Each name stands for a flat space through zero: a line, a plane or more. A row that begins with a name and a colon came from that space; any other row is followed by the name of the space it lies nearest, among the names in its block.
j648_j303: [ 27  11  10  -3  -5 -33  -8 -42   7 -20  11 -46 -14  19   3  21  -1  17
   6 -13  18 -11   1  -4   3 -13  -8   5  -3]
j124_j868: [ 13  21 -21 -11   2 -21 -28  -3 -21   6 -17 -32 -39  48 -47   6  18  22
 -41 -16  11 -18 -16  24  12  -6 -56   7 -12]
j648_j303: [-11  28 -15  10  12 -10  -5   8   9   7 -17  -3   8   4 -27   7   0   0
  24  19 -10  18  21  17  22  20  24  -4  -5]
j124_j868: [-11 -36  13  40 -26  -2  13  26  31 -11  33  46  20  -7  68  15   5  12
  29  22  10 -12  38 -16  -5 -22   3  41  -2]
j971_j450: [-16 -16  14 -20  35   3   4 -12  18  -1  -3   3  16 -25  14  14 -17  -9
  59   2   9  -4  11 -15  10  20  54  -7  20]
j124_j868: [ 19 -14  -8  49  -8 -16   5   0  17   4  26  17  -3  16  39  14  31  23
  -3  14   4  -4  20  10  -7 -38 -12  38  -1]
j648_j303: [-11  10  -4   4   9  66  12   5 -11  16 -29  12   6 -41 -11 -16 -11 -30
  -7  15  -6  -7  20  13  22   7 -41  16  14]
j971_j450: [  0 -19   5  -8  48  18  11 -41   2  11 -20  -1  -4 -30  -1  -1  11 -11
  30  -8   6  -8  -6  17   2  -6  27  14  20]
j124_j868: [  7 -64  37 -48   9  18  31   8  17 -34  10  18   6 -42  39  -7  16 -10
  14 -32  36 -13 -26  -7 -31  14  18  18  -5]
j971_j450: [  2 -19  18   6  45  24  28 -80  -5   7 -30 -10   3 -48   3 -18  11 -23
  40  -9  -7   4 -21  31  -8 -21  54  14  18]
j381_j185: [-21   1  -4  29 -11  34  -4   7 -17  26   2  25   8  -6  20 -11 -22 -12
  -9  21 -22  -9  12 -16   6 -21 -21   0  21]
j648_j303: [-28  24 -10  -3  35  32   8 -23  -3  21 -46   7  16 -44 -46 -13 -16 -33
  36  15 -23  17  16  23  26  26  34 -10  10]
j648_j303: [  4  14  -4  16  -4  27  -2   3   4  14  16   7  12 -21  18  10 -26 -12
  -1  20  -8  -5  35 -30  15  -4 -26  -4  25]
j124_j868: [-20  -6  -5 -22  22  29  -9  28  -1   9 -21  10  -6  -5 -12   7  -6  -4
  11   4  16 -23  16   3  26  22 -29  15  11]
j971_j450: [-19 -20 -28 -13  46 -23 -31  31  13  26   0  29 -18  27 -15  33  15  25
  20   0  17 -28  20  -2  20  10  -5  15  14]
j381_j185: [ 13  19  -5  34  -8  -3   9 -38   8   5   5   0  11 -23  -3   0  -5 -10
   3  11 -20  15  21   1   0 -18   7   1   1]
j124_j868: [-14  -3 -26  19 -30 -17  -9  62   9   2   5  46  -4  23 -16   2  24  17
 -29  10  -3   1  20  14   0   4 -38  23 -32]
j971_j450: [  4   1  14  34 -18 -20   7 -20   6 -14   8 -17   6  21  32   2   5  13
  22  12  -1   7  -1  10  -4 -23  28  13  -8]
j971_j450: [  4 -18  -7  16  42  -3  -6  13  22  13   7   3  -6  17  35  31  23  23
  40  18  24 -17  26   9  21  -7  10  34  24]
j381_j185: [-60   3  -4  -8  -6  26 -20  31 -31  25 -22  27   7  12 -13 -19 -40 -14
   6  13 -24 -10  -9 -17  13  12   5 -26  12]
j971_j450: [ -6 -27  16 -13  14  84  31  43 -14   2 -23  14   5 -30  34 -30  16 -23
  -8   9  14  -5 -16  24   2  12 -24  26  13]
j648_j303: [ 21  24 -11  12  -7 -23 -11  15   9  -5  11 -24  -7  33  -1  18  11  21
  -8  10   8   6  14   5  12   3 -15   3  -6]
j648_j303: [-19 -40 -23 -19  56 -44 -13  -1  -9  16 -36  20 -36  41 -46  -7  67  29
   9 -30  10  -6 -52  63 -16  -4  44  23 -21]
j381_j185: [-42 -45   0 -20   1  47  -7  67 -20  13 -16  48 -11   9  16 -15   4  -1
 -16  -1  16 -38 -12   2   4   5 -50  28   5]
j124_j868: [ -6   3  -6 -45  34  30  10   9 -18  10 -34  -1  -2 -27 -47 -27   8 -25
 -13 -17  -7  18 -35  21  -6  36  19 -27   1]
j381_j185: [  8  -8  -9  -8 -14 -12  -1  61   1  -2  25  16   2  25  12  -5  18  13
 -33  -1  -1  17 -18  -9 -22  13   3 -18 -10]
j381_j185: [ 26 -15  -4   1 -18 -84  -9 -41  15 -18  35   1 -13  20 -12  14  20  26
 -17 -35  -1   5 -20 -12 -40 -26  24 -10 -28]
j648_j303: [ 32 -24   1 -12  20 -37 -15 -33  -4   3  28 -21 -27  29  16  16  20  26
 -19 -30  17 -19 -31 -14 -24 -31  -2  -3  14]
j381_j185: [-43 -28   4  -9  20  29 -18  -6 -22  26 -18  23 -10   1   7  -3 -23  -6
  17  -2   2 -42  -5 -13  13 -14 -16  11  27]
j124_j868: [ 14 -27   8 -44   1  -3  22  12  -1 -21  -3  11  -2 -23 -18 -24  28 -10
 -29 -36   7  18 -46  13 -39  21  18 -13 -25]
j124_j868: [  9 -24  -5 -12   0  -5 -11  31  20 -10  13  14 -17  10  11  29  17  21
  -8  -7  38 -37  29  -5  12   2 -62  43  -5]
j648_j303: [-16  23 -12  15  28   8  -8 -31  11  24 -10   7  14 -30 -16  18 -30 -16
  42  21 -16   0  44 -13  30   6  20  -7  25]
j971_j450: [ 53  28  19  42 -43  20  25  -1   8 -26  29 -46  12   4  57  -1   6   4
 -21  24   6  20  15   1  -1 -21 -30  14  -1]
j648_j303: [ -7  39   6  12 -41 -21   5  22  17 -32  -8 -21  20  13 -12   3 -13   2
  23  22  -2  28  25  12  19  30  18  -4 -35]
j971_j450: [ 18   2 -23  26  -9  50   5  80  -9  18   5  19 -11  21  24  -8  37  10
 -57  25   8  -3  12  23   9  -5 -81  34   4]
j381_j185: [ 14 -55  -4  -5  28 -20   6 -31  20  -1   6  34 -21 -21   2  14  44  13
   1 -31  25 -29   0  16 -20 -27 -14  49  -5]
j381_j185: [-36 -26  -3  -6  60  58  -6 -10 -13  41 -30  26  -3 -29   8   1 -14 -18
  38  11   3 -35  12   1  27  -4  -3  20  48]
j381_j185: [-27  46   4  27 -78 -16   3 -21 -10 -24 -22  -2  18  -6 -46 -24 -36 -19
 -11   9 -35  23  13   9   5   1 -10 -12 -50]
j124_j868: [-20 -13  34 -50  -9   1 -21 -17 -18 -27 -17 -43 -20  25   2   8 -36   7
  17 -25  37 -49 -20 -18  17   7 -31   5   2]
j971_j450: [ 43  47 -21  12 -41 -36 -18  -4   3  -6  33 -26  -9  20 -26  17  -9  12
 -59  -4  -9  11  20 -25  -2  -7 -57 -23 -14]
[-12 -39 -18 -22  48 -15 -14  28   0  31  16  41  -7   9   4   6  19  11
   1 -13  -2  -5 -22 -16 -20   4  37 -18  22]
j381_j185
[  4  17   1  28 -43   0  -4  37  17  -8  37   9  19   7  39  18 -26   6
  -4  28  -2   1  45 -39  11   0 -29  -2   3]
j648_j303
[ -7   1  11  34 -22 -11   2  43  22 -13  25   0  21  31  60  17  -3  20
  36  36   7   9  26 -10  11   1  27  11   1]
j971_j450
[-33 -36  17 -14 -20   3 -26  -1 -27   0  -1   7 -24  36  21  -1 -22  14
 -10 -18  17 -57 -22 -22  -1 -28 -48  17   5]
j381_j185
[ 45  14   0 -14  -1 -45  -4  21  12 -16  41 -39  -1  38  17  14  17  25
 -18  -8   8  30 -23 -16 -21  13  33 -38  -3]
j381_j185
[  0 -14  32 -33 -21  -9  20 -23 -11 -35 -10 -20   5 -11  -5 -30  -2 -13
  -2 -30   0  17 -54   7 -33   9  42 -22 -27]
j648_j303
[-23 -27  23 -29  20  -4   1 -20   3 -13 -14  -5   2  -8   7   2 -11  -3
  47 -14  16 -15 -15  -3   1  10  41   2   4]
j971_j450
[  3  43 -39  -8  70 -27 -11  -4  -1  40 -19 -14   5   8 -61   1  15  -3
  22  11 -34  53 -13  22   8  36  93 -58  17]
j648_j303
[ -5 -11  -5  -5  17  15   2   0  -8  13  -8  13  -3 -10  -5  -8   6  -6
  -5  -4  -4  -3  -9   5  -4  -2   0   0   9]
j648_j303
[  1  -6  24  -4 -33 -27 -37 -17 -30  -5  36 -44 -21  71  47  13 -38  29
 -18 -13  11 -40 -32 -53  -9 -40 -26 -23  20]
j381_j185
[-33  -5  -8  26   3  13  13  -5 -14  21 -22  39  15 -16 -12 -32   5 -18
   9  12 -37  23 -15  23 -12 -10  46  -6  -5]
j971_j450
[-13 -29  -2  -8  36   9  -4 -22   0  16 -12  19 -10 -16  -2   7   6  -2
  20 -10   9 -26   2   3   4 -10   1  20  17]
j381_j185
[  0  -6  11  40  -3  16  -2 -82  -7  13  -1  -4  -7 -22  21   8 -22  -7
  15   4  -4 -36  25  -9  11 -57 -35  34  24]
j381_j185
[ 10 -27 -11 -26  26 -27   5  19  18  -5   4  22  -7  -4 -17   6  39  11
  -2 -21  14   8 -13  15 -19  18  24   5 -15]
j381_j185
[-49  40   3  22 -42 -15 -40  -7 -29   4 -19 -28  -5  61 -12   4 -56  12
  17  23 -14 -23  11 -14  38 -11 -20 -11  -3]
j124_j868
[ 41   0 -11  14  27   1  13 -13  29   8  29   6   7 -34  18  22  17  -1
   2   6   4  11  32 -11  -3  -5   2   7  20]
j124_j868
[ -6  21   3  21 -37  -1 -13  11 -20   7  22  -9   7  30  22  -7 -32   2
 -22  15 -22   5  -6 -31  -3 -16  -8 -30   9]
j381_j185
[ 19  34   0  -6 -35 -22  17  20  16 -37  -6 -22  12  -1 -31  -8  13  -2
 -12   0  -1  41   2  25  -3  34  10 -10 -45]
j381_j185
[ 14   0  16  -3   8   9   9 -48   9 -19 -19 -31 -10 -18  -2  11   3  -2
  23  -8  25 -21  14  20  18  -9 -23  37  -2]
j381_j185
[ 22  23 -21 -39   7   6 -14  10   1   8  11  -2  -7 -25 -44  13 -17 -13
 -43 -16   1  -2  16 -32   6  28 -51 -30   8]
j971_j450

Rows lie near named flat spaces through zero. A row that begins with a name and a colon came from that space; any other row is followed by the name of its block's space that it lies nearest.
j459_j296: [ -5  14   3  34  27  52 -11  14  51 -20  16  -2 -62  12  22 -40  11  60
  -2   5   0 -19 -35  38 -16 -23  19 -11 -19]
j316_j98: [ 13 -16  -6  29 -15  12  26 -29  23  12 -19  15  28  16   9  48 -47  29
  31 -10  21   2  33  -7 -16 -37 -48   0   8]
j459_j296: [ -4  15  -7  -8  -1  24 -10  -8  51 -18  -1 -20 -31   5  31 -12  21  33
   2   2   8 -14 -32  33  13   8  18 -11 -16]
j316_j98: [ 42 -15   6 -14  11  11 -27  -4  39   7  10  -5 -40  23  35   4 -17  32
  32  17  15 -23   3 -26   3 -24   9 -34  -6]
j316_j98: [-32  10  18  -8   4   0  24 -19   4 -10 -10  34  -1  29  -4   1 -13 -19
 -28 -12  11   9 -13  25   4 -29 -13  31  18]
j459_j296: [  2 -30  19 -47  -4  -6 -33  -9 -23   2   2 -10  10   8  29  15  19   7
 -13   0  25 -19  -7 -43  12  76 -13 -32   8]
j760_j18: [  3  11 -21  34 -12  -2   7 -10  38  -4 -13   2 -29 -12 -21 -11 -26  11
  17 -13 -37  10   0  41  16 -56   5   6  -6]
j459_j296: [ -3 -32  -6   4  12  -9   5  -8 -43   7   4   2   8  -6 -18  -9  10  24
 -24 -27 -21   8   0  -2  -4  13 -39 -18  19]
j994_j169: [ -6  -7  10 -17  20  20  46   9  -8 -13  31  -5  15  22  27 -11 -11  20
 -29   2  25   6  -8  28 -32  10 -27  27   4]
j994_j169: [-26  22  12  24  18   8  27   0 -32   5 -25  31  32  14 -15  13  36  -8
  -8  -2  28   6   5  -8 -38 -12 -13  21   7]
j316_j98: [ 21   3  -4  -7  16   9   0  10  29  -7  19  -7 -35  11  12 -20 -10  15
   5  12  -5  -6 -11  17   0 -39  20  -1  -7]
j760_j18: [ 12   6  -9 -41   7 -12  25   5  17 -16  18  -1   4  16  -2   0 -18 -29
 -15  15   1   3  -9  25  11 -53  25  31   4]
j994_j169: [ 10  -8  18 -43  30 -29  -6  -4 -26 -14 -36   6 -29  14   9 -17  70  30
  -7  -3  10 -16 -27  -1 -12  17   8 -12  -6]
j760_j18: [ 44   8 -12  51 -22  19 -37  49  37   1   9 -39 -20 -50   9  -5 -24  22
  71  39 -12 -20  29 -22 -20  28  48 -15 -55]
j760_j18: [  0 -21  13  19  21   4 -30   5 -41  24  15  17 -17   4 -13 -16   8   7
 -11 -10 -13  -1   6 -43  -6   9 -18 -36  19]
j760_j18: [  3  -7 -11  55 -16  24   4  10  33  -6  11  -9 -21 -23  -5 -13 -52  35
  18  -7 -28   3  10  31  -7 -10 -12   4 -16]
j316_j98: [ 27 -29 -40  40   4  36  -3  16 -24  19  25 -27  66 -26 -10  38  12  43
  15   3  10 -13  31 -44 -32  10 -25 -40  -1]
j459_j296: [ -8   9   1  -5 -16 -16 -25 -19   7   6 -28  15   2   1 -13  23   6 -30
  10  -2   0  -4   2 -21  29 -10  14  -9   7]
j459_j296: [  9 -38   3   8  13  11 -56  -5   1  -9 -14  -4 -52  -9   3 -19  31  71
  -1 -18 -21 -32 -26 -14  10  33  -4 -61  -6]
j994_j169: [-30  28  41  15  -9  30  10   9  11   4  13   5  -2  16  45  -7 -21 -13
   3  14  42   6   5  -3 -26  61 -12  26 -10]
j316_j98: [  6  22  24  -9 -20 -17  -1 -11  45   0 -15 -10 -60   5  38 -26 -28  -1
  33   4  -4  11  -2  28  15  21   7  13 -20]
j994_j169: [ 26  21 -52 -11  13  -7  12   5   0  10  11 -42  19 -20 -11  -6  61   1
   7   5 -16   9  -7  14   9 -33  27 -18  -4]
j994_j169: [  0 -25  -1 -41  -2 -43  26 -12 -28 -29 -40   5  17  -6 -19   9  21  12
 -18 -16  -8  -2 -12  29  -1   8 -12  23  -1]
j459_j296: [ 47 -24  -7 -40   1  -3  15  26   3 -13  26 -55   8 -15  45  -6   2  42
  18  22  15 -12   5   5 -25  57   1  -3 -30]
j316_j98: [-32   2  15  -6   5 -35  19  -5 -29 -21 -29  50  -2   8 -53  -8 -10 -43
 -36 -15 -24  12 -11  27   9 -48   7  46  17]
j459_j296: [-47  -6  26  26 -35   0 -38 -31   4   8 -19  17 -31  -8   0  -9 -29  -6
 -11 -36 -23   9  -7   0  40  63 -32 -18  13]
j760_j18: [ 26 -21  24   7  -4 -39 -10  13 -35  -1 -48   0 -19 -24  -2  -6  17  32
  41   1  -7  -9  21 -22 -32  54  -8  -6 -28]
j459_j296: [-10 -13  -9 -22  -3   1   6  -9  -6 -12   4 -24   7  -8  13  -8  22  26
 -24 -16  -4   0 -21  25   8  43 -17  -8   1]
j994_j169: [  6 -13   8 -25  -2  -3 -14   6  10  -5  29  -7 -26   5  11 -19 -30 -10
 -14   4 -13  -1  -9   5  21   7   9  -2   4]
j760_j18: [ 10  -1  -2  30 -19  10   5  22  19 -18 -11 -18   4 -30   6   4 -17  29
  30  12   0 -10  12  15 -25  31   8  15 -35]
j994_j169: [ 40 -26 -13  14  19   0 -49   1   7  23  19   2 -51   1 -15 -16 -11  21
  18  -1 -36 -11   5 -36  22 -52  11 -58  11]
j760_j18: [-23   3   6  18  -7  18  10 -22   9  -5 -26  -8  -2   0  26   1  26  50
   2 -22  16   0 -12  23 -13  51 -37  -9  -7]
j994_j169: [ -3 -17  13  32  15  12   3  -8 -15   3 -25  34   4  16 -11  18   1  34
   6 -10  14 -11  10 -19 -30 -21 -29  -8   7]
j760_j18: [-23  15  -5  -9   9  21  17 -38  29   0  -5  -6 -18  28  32  -9  30  34
 -19 -25  14   8 -32  39  13  -2 -29 -13  14]
j994_j169: [  9  24  -1   6   2   1 -37 -10  16   5 -51 -12 -20  -7  19   9  80  33
  41   7  20 -23 -12 -24  -3  31  26 -40 -25]
j316_j98: [ 18 -47  -3  -3 -13 -31  -7  -2 -13 -21 -30  20   5 -15 -38  23 -35  14
   6  -9 -26 -16  12  -4   5 -22  -6   5  -2]
j459_j296: [ 24  -9  -5  -5   4 -19 -15  -6 -11  16 -15  12   6   5 -15  21   5 -11
  20   5   1  -6  18 -38   4 -33   5 -18   8]
j459_j296: [ -2 -17  17  22  -1   1  -2  38 -29 -13  14  -2  -5 -27 -11 -24 -23   9
  -5   6 -16  -2   9   1 -28  48   0  17 -18]
j316_j98: [  0 -21  -4  11   4  34  -3  17   2 -10  31 -20   6  -9  16  -7  -8  39
 -14   1   4 -12  -7   5 -16  37 -13 -12  -7]
j994_j169: [  3  21  20 -13  17  12 -16  18   5  16  40 -12 -39  14  33 -40   4 -18
  -3  18   7   6  -9 -12   1  21  19  -9  -1]
j316_j98: [-15  53   7  38   1  24  32  -5  24  29  12  -5 -10  14  31 -18  -4 -11
  21   3  18  31  12  19 -19  -6 -15  16  -2]
j760_j18: [ 37 -21  11 -30   2 -52  19  -4  -2  -2 -10   6 -41   6  -4 -20 -40  -2
  17  -3 -29  13  12  19   6 -36  -6  17  -1]
j316_j98: [ -4 -17 -32 -10  -9   2   8  11 -17 -20  11 -32  43 -33 -17   7  21  12
 -25  -7 -14  -4 -10  20   5  31   2   1  -6]
j760_j18: [-20   1  12 -29  -9  -8   4 -60   6  33   0   0 -14  35  41   0  -1  -3
 -14 -36  10  26  -7   1  38  26 -59 -28  38]
[-11   6 -23  32 -16 -31   7   3 -19  -8 -34  12  13 -38 -66   0   3 -23
   2 -15 -48  14   8  23  11 -35  14  21  -4]
j459_j296
[ 31 -26  29 -57  38 -30 -16  12 -52  16  19   8 -20  27  15 -19  24  -9
 -12  13  12  -7   0 -51 -11  14   1 -22  15]
j760_j18
[-11  -7  15  14  -9  20 -10 -32  11  26   2 -18 -24   9  52  -9   1  48
  10 -26  12   9  -1  -4   3  71 -58 -40   7]
j760_j18
[  6  66 -55  18   3  17  77 -14  53  14  16 -32  27   7   8   0  14 -14
  17   4   4  40   3  70  -4 -94   5  35  -1]
j316_j98
[ 14  11   1 -75  34 -22  35   4   2 -35 -11  -1   0  31  12  -6  53  -2
 -22  19  28 -12 -35  33 -11 -40  36  32  -6]
j760_j18
[ 12   5  17 -36  27 -19 -12   2 -16  -3 -19  -5 -36  12  20 -26  65  20
   1   5  10 -10 -24  -5  -9  25  16 -17  -9]
j994_j169
[-36  40 -16  18 -31 -10  -5  -6  32 -25 -40   6  -2 -27 -36   2  13 -36
   0  -5 -25   4 -19  45  33 -17  45  31 -16]
j459_j296
[-11  14  -8  17   1  27 -35  -1   1  25  23  -3   7   1   2   5  16 -19
  -3   3   6  -2   1 -38  17   8   9 -35  13]
j760_j18
[-41  15 -11  71 -19  29 -45 -14 -16  33 -11  15  24 -23 -32  20  18 -16
   1 -21 -11   4  13 -44  18  24 -13 -41  17]
j760_j18
[  4  12  28 -53  42 -28  10  13 -40  -1   4  -1 -35  22  19 -49  61  -7
 -23   8   9   6 -26   4 -16  22  14   6   1]
j994_j169
[-68  24  30  -9 -12  22 -30 -30  11  -3 -10  32  -4  28  11   8  14 -39
 -41 -14  25  -3 -32  -8  37  35   1  -2  24]
j459_j296
[ 10  -6  13 -40  26 -42  26  -6 -25 -26 -51  14 -17  13  -6 -11  56  26
  -4  -5   5  -7 -21  26 -22 -14   4  19  -9]
j760_j18
[  4 -10  18  60  13   4  -5  39 -31   6  10  20 -27 -21 -30 -34 -31  10
  11   3 -31   5  22 -10 -38  -3  -2   9 -12]
j316_j98
[-36  19  18 -10   5  27  17   6  20 -20  29  -9 -26  12  32 -40  -4   5
 -38  -4   7   8 -35  52   1  37  -1  25  -4]
j316_j98
[-23 -14  17  14  22  28 -31   1 -58  26  10  29  43  17  -7  27  35  -9
 -25  -2  36 -14   9 -80 -19  33 -23 -36  29]
j316_j98
[ 34 -17   4  14   7 -14 -14  21   8  -6  -1   6 -43 -10 -15 -20 -30  17
  25  11 -29  -9  10  -1  -8 -35  19  -2 -16]
j316_j98
[ 23   0  -8   9  21  30   4  12  42  -9  28 -22 -49   8  29 -35  -6  54
   8   6  -7  -8 -18  34 -11 -23   7 -12 -15]
j760_j18
[ -6   3   5 -12  11 -32   7  -1 -34 -16 -52  21  12  -4 -30   8  54  -3
  -3  -3   2  -7  -8   0 -14  -7  14  14  -6]
j760_j18
[-13 -16  10 -24 -34 -30   2 -14   2 -27 -38   3   9 -15  -6  18 -19  -6
  -2 -11  -6  -5  -3  20  18  40  -5  23  -9]
j994_j169
